Here is a tiny trained network, its code and every weight. The questions are about switching its units off for an input and a target symbol, where a switched-off unit gives its printed mean instead of its output.

import numpy as np


def w(rows, s, z=0):
    codes = np.array(rows[::2]) - 128.0
    scale = np.full(codes.shape[1], s)
    scale[-1] = z or s
    return codes * scale


def f(y):
    return np.maximum(y, 0)


def softmax(a):
    e = np.exp(a - a.max(-1, keepdims=True))
    return e / e.sum(-1, keepdims=True)


def log_softmax(a):
    a = a - a.max(-1, keepdims=True)
    return a - np.log(np.exp(a).sum(-1, keepdims=True))


def net(x, mask):
    ids = ['αγδεζθλμξπτφψω'.index(c) for c in x.split()]
    T = len(ids)
    res = E[ids] + P[:T]
    u = 0
    for l in range(2):
        r = res
        for j in range(3):
            rows = slice(3 * j, 3 * j + 3)
            q, k, v = (r @ M[l][rows].T for M in (Q, K, V))
            z = softmax(np.where(np.tri(T) > 0, q @ k.T / 3**0.5, -1e9)) @ v
            o = O[l][rows]
            res = res + np.where(mask[u + j], z, o[:, -1]) @ o[:, :-1]
        u += 3
        y = f(res @ A[l][:, :-1].T + A[l][:, -1])
        res = res + np.where(mask[u : u + 12], y, B[l][:, -1]) @ B[l][:, :-1]
        u += 12
    return log_softmax(res[-1] @ U[:, :-1].T + U[:, -1])


Q, K, V, O, A, B = {}, {}, {}, {}, {}, {}
E = w([
[164,134,111],'α',
[145,220,18],'γ',
[129,112,81],'δ',
[116,79,254],'ε',
[151,133,83],'ζ',
[191,103,222],'θ',
[80,145,84],'λ',
[141,99,97],'μ',
[135,131,72],'ξ',
[177,244,188],'π',
[63,107,103],'τ',
[142,124,84],'φ',
[189,150,181],'ψ',
[153,157,76],'ω',
],0.015)
P = w([
[72,111,108],'0',
[185,252,220],'1',
[103,69,192],'2',
[88,100,99],'3',
[174,236,181],'4',
[114,62,205],'5',
[94,97,96],'6',
[169,223,171],'7',
[119,61,209],'8',
[102,90,92],'9',
[254,159,170],'10',
],0.0093)
Q[0] = w([
[151,115,90],'0.h0',
[144,144,118],'0.h0',
[143,119,129],'0.h0',
[127,144,117],'0.h1',
[138,136,95],'0.h1',
[101,118,158],'0.h1',
[4,189,173],'0.h2',
[56,181,172],'0.h2',
[109,134,135],'0.h2',
],0.031)
K[0] = w([
[159,98,111],'0.h0',
[133,118,142],'0.h0',
[141,131,128],'0.h0',
[131,135,101],'0.h1',
[134,122,99],'0.h1',
[101,141,168],'0.h1',
[1,192,177],'0.h2',
[55,187,171],'0.h2',
[109,139,143],'0.h2',
],0.036)
V[0] = w([
[188,147,119],'0.h0',
[80,108,137],'0.h0',
[119,143,118],'0.h0',
[90,123,98],'0.h1',
[115,129,124],'0.h1',
[107,147,178],'0.h1',
[2,184,182],'0.h2',
[2,196,181],'0.h2',
[89,129,135],'0.h2',
],0.0058)
O[0] = w([
[181,141,123,219],'0.h0',
[89,117,138,30],'0.h0',
[141,127,138,204],'0.h0',
[98,121,114,74],'0.h1',
[118,124,126,127],'0.h1',
[140,115,158,254],'0.h1',
[250,76,107,171],'0.h2',
[255,72,104,212],'0.h2',
[155,132,128,70],'0.h2',
],0.0087,0.00018)
A[0] = w([
[127,182,103,18],'0.n0',
[121,155,31,7],'0.n1',
[140,246,162,169],'0.n2',
[126,85,150,34],'0.n3',
[141,162,185,4],'0.n4',
[133,181,180,36],'0.n5',
[146,199,113,55],'0.n6',
[178,88,104,26],'0.n7',
[135,183,147,21],'0.n8',
[120,156,69,1],'0.n9',
[122,100,70,19],'0.n10',
[142,224,102,152],'0.n11',
],0.013,0.0065)
B[0] = w([
[53,207,161,140],'0.n0',
[187,2,47,155],'0.n1',
[163,33,169,253],'0.n2',
[91,82,99,136],'0.n3',
[129,162,67,149],'0.n4',
[125,171,58,156],'0.n5',
[81,129,187,165],'0.n6',
[80,148,137,136],'0.n7',
[69,145,143,143],'0.n8',
[155,211,215,136],'0.n9',
[137,62,207,137],'0.n10',
[177,186,42,227],'0.n11',
],0.025,0.0069)
Q[1] = w([
[132,213,167],'1.h0',
[120,58,51],'1.h0',
[70,80,150],'1.h0',
[3,184,140],'1.h1',
[34,152,115],'1.h1',
[178,127,147],'1.h1',
[108,100,135],'1.h2',
[137,174,159],'1.h2',
[119,94,109],'1.h2',
],0.031)
K[1] = w([
[171,35,63],'1.h0',
[106,227,125],'1.h0',
[37,135,144],'1.h0',
[252,127,131],'1.h1',
[214,131,72],'1.h1',
[113,122,187],'1.h1',
[139,180,166],'1.h2',
[180,106,78],'1.h2',
[102,146,159],'1.h2',
],0.023)
V[1] = w([
[110,177,121],'1.h0',
[135,131,108],'1.h0',
[128,159,128],'1.h0',
[107,96,98],'1.h1',
[253,170,97],'1.h1',
[133,129,145],'1.h1',
[69,161,90],'1.h2',
[29,106,196],'1.h2',
[195,126,111],'1.h2',
],0.0028)
O[1] = w([
[102,138,160,1],'1.h0',
[148,126,119,173],'1.h0',
[90,136,153,77],'1.h0',
[142,119,98,244],'1.h1',
[253,176,85,106],'1.h1',
[129,119,125,113],'1.h1',
[172,170,59,25],'1.h2',
[229,162,113,122],'1.h2',
[95,105,157,168],'1.h2',
],0.0031,0.0011)
A[1] = w([
[96,114,109,118],'1.n0',
[33,213,59,117],'1.n1',
[95,203,247,120],'1.n2',
[137,123,228,54],'1.n3',
[84,87,202,166],'1.n4',
[105,116,77,47],'1.n5',
[163,123,121,13],'1.n6',
[41,152,36,88],'1.n7',
[158,183,149,177],'1.n8',
[34,58,101,147],'1.n9',
[76,84,136,2],'1.n10',
[18,86,144,176],'1.n11',
],0.015,0.0092)
B[1] = w([
[140,146,138,155],'1.n0',
[32,128,136,141],'1.n1',
[106,253,75,134],'1.n2',
[98,123,53,147],'1.n3',
[118,93,58,207],'1.n4',
[181,169,117,165],'1.n5',
[81,137,171,171],'1.n6',
[72,174,91,178],'1.n7',
[123,88,131,177],'1.n8',
[177,176,200,254],'1.n9',
[130,102,55,138],'1.n10',
[49,105,164,212],'1.n11',
],0.034,0.0068)
U = w([
[49,169,80,206],'α',
[230,148,72,255],'γ',
[125,231,203,63],'δ',
[35,66,100,60],'ε',
[86,245,83,85],'ζ',
[69,164,18,15],'θ',
[226,187,208,26],'λ',
[28,198,147,34],'μ',
[199,253,120,93],'ξ',
[241,11,143,154],'π',
[72,107,210,206],'τ',
[113,247,131,115],'φ',
[130,100,31,181],'ψ',
[160,218,15,93],'ω',
],0.0071,0.0087)

Each question gives the input, a string of symbols that net reads in full, and the target symbol t.
The units are the heads (3 rows each of Q, K, V and O) and the neurons (one row each of A and B). Each row of codes is followed by its name. A weight is (code - 128) times the scale printed after its matrix; where a second scale follows, it is the last column's (O, A, B and U).
mask holds one flag per unit, layer by layer, with each layer's heads first. A switched-off unit (its flag False) gives its mean, the last column of its rows in O or B, instead of its output. The means were averaged over made-up inputs and are rounded, as every weight is.
A unit's drop is (log p(t) with every unit on - log p(t) with that unit switched off) / (log p(t) with every unit on - log p(t) with every unit switched off).
The circuit of an input: a set's keep is (log p(t) with only the set's units on - log p(t) with every unit switched off) / (log p(t) with every unit on - log p(t) with every unit switched off). Starting from the 12 units with the biggest drops (on a tie, the unit counted first), units are removed one at a time, each time the one whose removal leaves the highest keep (on an exact tie, the one counted first), for as long as the keep stays at least 0.8.
circuit, biggest first: the units of the circuit, biggest drop first
unit that matters most: the unit with the biggest drop
top k neurons: the k neurons with the biggest drops, biggest first
input λ ψ α ξ ω λ λ μ δ ε, target ε: circuit, biggest first : [0.n11; 1.n4; 1.n11]
input τ α ψ μ φ, target π: circuit, biggest first : [0.n2]
input ε μ ε ζ ε γ, target γ: circuit, biggest first : [0.n1; 1.n11]
input μ ζ ω π τ ζ μ α τ λ, target λ: circuit, biggest first : [1.n9; 0.n11]
input λ λ δ τ ω ω, target τ: top 3 neurons : [0.n11; 0.n6; 0.n2]
input α τ τ ω τ ξ, target τ: top 2 neurons : [0.n11; 0.n2]
input μ ε τ φ φ ζ α τ, target γ: top 4 neurons : [1.n11; 0.n2; 1.n6; 0.n6]
input μ ω λ τ τ ω, target τ: top 3 neurons : [0.n11; 0.n6; 0.n0]
input ψ λ τ τ ξ τ δ ω λ μ γ, target π: top 3 neurons : [0.n2; 0.n1; 0.n11]
input ζ ε μ λ ε θ ξ δ γ τ, target τ: top 3 neurons : [0.n2; 0.n11; 1.n11]
input ε γ ω ω τ ω μ, target μ: circuit, biggest first : [0.n2; 1.n1]
input ζ ξ θ μ α λ λ δ, target π: circuit, biggest first : [1.n7; 0.n2]
input λ ζ α τ μ γ ω δ λ γ, target γ: circuit, biggest first : [0.n1; 1.n5]
input φ τ ω ω τ μ, target τ: top 3 neurons : [0.n2; 0.n11; 0.n6]
input λ δ γ θ, target θ: circuit, biggest first : [0.n11; 0.n1; 1.n2; 1.n3]
input τ ζ π γ φ τ ζ φ ε, target ε: unit that matters most : 0.n3
input ζ ζ δ ζ δ λ α φ α α ξ, target π: circuit, biggest first : [1.n7; 1.n2]
input θ ε ξ τ δ γ θ φ ζ ζ, target ζ: top 3 neurons : [0.n2; 1.n7; 0.n1]
input δ ζ τ ψ μ, target π: circuit, biggest first : [1.n7; 0.n2]
input ω θ μ ω ξ μ μ τ δ γ ζ, target π: circuit, biggest first : [1.n7; 1.n8]
input ε δ ζ α α τ μ ξ, target π: circuit, biggest first : [0.n2]
input φ λ ψ φ ω, target π: top 4 neurons : [0.n2; 0.n11; 1.n8; 1.n7]
input τ φ φ τ τ δ ξ μ, target π: top 2 neurons : [1.n7; 0.n2]
input γ ξ μ δ τ λ ω, target ω: top 4 neurons : [0.n1; 0.n2; 1.n7; 1.n5]
input τ μ δ ζ μ μ μ ζ γ δ, target δ: top 3 neurons : [0.n11; 1.n9; 0.n2]
input θ τ τ μ θ α ξ ω, target π: top 4 neurons : [0.n2; 0.n11; 1.n7; 1.n8]
